Below are the code and all the weights of a small trained network. Each question names an input and a target symbol and asks about switching units off, where a switched-off unit gives its printed mean instead of its output.

import numpy as np


def w(rows, s, z=0):
    codes = np.array(rows[::2]) - 128.0
    scale = np.full(codes.shape[1], s)
    scale[-1] = z or s
    return codes * scale


def f(y):
    return y / 2 * (1 + np.tanh(0.7978845608 * (y + 0.044715 * y**3)))


def softmax(a):
    e = np.exp(a - a.max(-1, keepdims=True))
    return e / e.sum(-1, keepdims=True)


def log_softmax(a):
    a = a - a.max(-1, keepdims=True)
    return a - np.log(np.exp(a).sum(-1, keepdims=True))


def net(x, mask):
    ids = ['ΔΦΨαβζησ'.index(c) for c in x.split()]
    T = len(ids)
    res = E[ids] + P[:T]
    r = res
    for j in range(3):
        rows = slice(3 * j, 3 * j + 3)
        q, k, v = (r @ M[0][rows].T for M in (Q, K, V))
        z = softmax(np.where(np.tri(T) > 0, q @ k.T / 3**0.5, -1e9)) @ v
        o = O[0][rows]
        res = res + np.where(mask[j], z, o[:, -1]) @ o[:, :-1]
    y = f(res @ A[0][:, :-1].T + A[0][:, -1])
    res = res + np.where(mask[3:19], y, B[0][:, -1]) @ B[0][:, :-1]
    return log_softmax(res[-1] @ U[:, :-1].T + U[:, -1])


Q, K, V, O, A, B = {}, {}, {}, {}, {}, {}
E = w([
[208,241,80,214],'Δ',
[41,113,174,135],'Φ',
[67,132,163,112],'Ψ',
[209,159,179,205],'α',
[134,171,249,98],'β',
[198,135,115,129],'ζ',
[199,25,80,220],'η',
[51,122,120,133],'σ',
],0.018)
P = w([
[201,85,98,1],'0',
[127,146,137,105],'1',
[117,157,133,116],'2',
[108,159,137,125],'3',
[102,163,140,131],'4',
[100,165,143,139],'5',
[96,170,144,149],'6',
[93,170,147,149],'7',
],0.0089)
Q[0] = w([
[185,131,115,98],'head 1',
[123,173,115,155],'head 1',
[136,138,155,181],'head 1',
[254,102,113,94],'head 2',
[174,121,130,103],'head 2',
[60,123,138,161],'head 2',
[126,153,82,116],'head 3',
[91,134,75,144],'head 3',
[177,127,140,193],'head 3',
],0.042)
K[0] = w([
[155,200,145,50],'head 1',
[153,135,125,190],'head 1',
[85,129,148,216],'head 1',
[125,44,33,71],'head 2',
[117,81,87,89],'head 2',
[145,196,151,155],'head 2',
[99,134,65,166],'head 3',
[91,146,28,117],'head 3',
[254,109,112,167],'head 3',
],0.026)
V[0] = w([
[111,211,149,75],'head 1',
[166,103,45,68],'head 1',
[91,179,85,176],'head 1',
[179,72,147,200],'head 2',
[103,22,150,147],'head 2',
[113,77,35,172],'head 2',
[132,156,127,243],'head 3',
[72,157,77,53],'head 3',
[137,2,146,176],'head 3',
],0.012)
O[0] = w([
[155,177,173,38,119],'head 1',
[115,198,116,225,8],'head 1',
[119,124,40,92,182],'head 1',
[73,39,25,171,174],'head 2',
[30,142,191,181,65],'head 2',
[47,197,10,194,3],'head 2',
[213,56,151,74,212],'head 3',
[44,205,135,94,64],'head 3',
[147,80,254,185,81],'head 3',
],0.0088,0.0048)
A[0] = w([
[197,136,64,164,83],'neuron 1',
[94,163,163,197,2],'neuron 2',
[183,194,135,67,92],'neuron 3',
[225,166,146,107,4],'neuron 4',
[59,215,152,130,59],'neuron 5',
[116,246,162,182,137],'neuron 6',
[44,123,88,92,139],'neuron 7',
[133,167,179,94,71],'neuron 8',
[57,185,97,132,80],'neuron 9',
[158,142,108,105,70],'neuron 10',
[100,90,127,134,100],'neuron 11',
[217,198,72,134,150],'neuron 12',
[125,118,188,125,141],'neuron 13',
[171,150,153,168,208],'neuron 14',
[111,204,113,95,32],'neuron 15',
[166,155,65,104,54],'neuron 16',
],0.013,0.0057)
B[0] = w([
[125,188,145,107,201],'neuron 1',
[68,112,88,12,157],'neuron 2',
[204,44,88,118,234],'neuron 3',
[51,221,160,109,249],'neuron 4',
[212,247,102,187,164],'neuron 5',
[90,5,199,189,164],'neuron 6',
[141,168,217,155,196],'neuron 7',
[63,74,54,173,185],'neuron 8',
[149,102,76,33,161],'neuron 9',
[100,149,116,154,159],'neuron 10',
[169,196,162,155,152],'neuron 11',
[68,66,184,173,207],'neuron 12',
[70,203,93,157,192],'neuron 13',
[178,72,142,105,186],'neuron 14',
[159,166,45,64,154],'neuron 15',
[230,100,117,128,170],'neuron 16',
],0.016)
U = w([
[212,229,50,81,66],'Δ',
[170,85,111,219,151],'Φ',
[142,17,139,212,4],'Ψ',
[91,189,101,251,58],'α',
[178,71,37,245,82],'β',
[254,24,113,84,126],'ζ',
[69,5,68,58,153],'η',
[131,155,238,67,204],'σ',
],0.0038,0.0042)

Each question gives the input, a string of symbols that net reads in full, and the target symbol t.
The units are the heads (3 rows each of Q, K, V and O) and the neurons (one row each of A and B). Each row of codes is followed by its name. A weight is (code - 128) times the scale printed after its matrix; where a second scale follows, it is the last column's (O, A, B and U).
mask holds one flag per unit, heads first, then neurons. A switched-off unit (its flag False) gives its mean, the last column of its rows in O or B, instead of its output. The means were averaged over made-up inputs and are rounded, as every weight is.
A unit's drop is (log p(t) with every unit on - log p(t) with that unit switched off) / (log p(t) with every unit on - log p(t) with every unit switched off).
The circuit of an input: a set's keep is (log p(t) with only the set's units on - log p(t) with every unit switched off) / (log p(t) with every unit on - log p(t) with every unit switched off). Starting from the 12 units with the biggest drops (on a tie, the unit counted first), units are removed one at a time, each time the one whose removal leaves the highest keep (on an exact tie, the one counted first), for as long as the keep stays at least 0.8.
circuit, biggest first: the units of the circuit, biggest drop first
unit that matters most: the unit with the biggest drop
k most important neurons: the k neurons with the biggest drops, biggest first
heads that matter: for each layer, one digit per head in row order, 1 if its drop is at least 0.15 and else 0, layers parted by /
drop when u is switched off: that unit's drop, to one decimal
input Δ Ψ ζ η Φ ζ ζ Δ, target Δ: heads that matter -> 110
input Φ Δ σ Ψ, target ζ: circuit, biggest first -> head 2; neuron 16; neuron 13
input ζ α α, target σ: circuit, biggest first -> neuron 4; head 3; neuron 8
input Δ σ σ, target ζ: circuit, biggest first -> head 2; neuron 4; neuron 16
input η η Φ σ η σ σ Δ, target η: circuit, biggest first -> head 2; neuron 2
input α ζ Ψ α α, target σ: unit that matters most -> head 3
input ζ σ σ α Ψ Δ Δ, target ζ: heads that matter -> 101
input σ Φ σ σ, target Δ: circuit, biggest first -> head 3; neuron 5; neuron 12
input Δ ζ σ σ Δ ζ, target ζ: circuit, biggest first -> neuron 16; head 3
input Φ σ β σ Φ Φ σ Ψ, target η: 2 most important neurons -> neuron 8; neuron 3
input Δ σ Φ β η Δ, target Δ: 4 most important neurons -> neuron 1; neuron 9; neuron 3; neuron 15
input σ β Δ σ Φ, target ζ: 2 most important neurons -> neuron 4; neuron 13
input β Φ α ζ σ Δ β β, target η: 3 most important neurons -> neuron 8; neuron 3; neuron 5
input σ α Ψ Δ, target ζ: 3 most important neurons -> neuron 12; neuron 3; neuron 16
input α Δ σ σ α α α σ, target σ: unit that matters most -> neuron 7
input σ α σ ζ ζ, target σ: 3 most important neurons -> neuron 4; neuron 8; neuron 1
input σ ζ σ, target Δ: 2 most important neurons -> neuron 12; neuron 6
input σ Φ α β ζ β ζ, target η: 4 most important neurons -> neuron 3; neuron 8; neuron 7; neuron 4
input α α β Ψ σ, target η: 3 most important neurons -> neuron 8; neuron 5; neuron 7
input σ σ Ψ, target β: unit that matters most -> head 2
input σ α σ, target σ: drop when neuron 7 is switched off -> 0.8
input α β σ α σ σ η, target α: drop when head 3 is switched off -> 0.3
input σ α Φ α Ψ Δ σ Ψ, target ζ: drop when neuron 16 is switched off -> 0.1
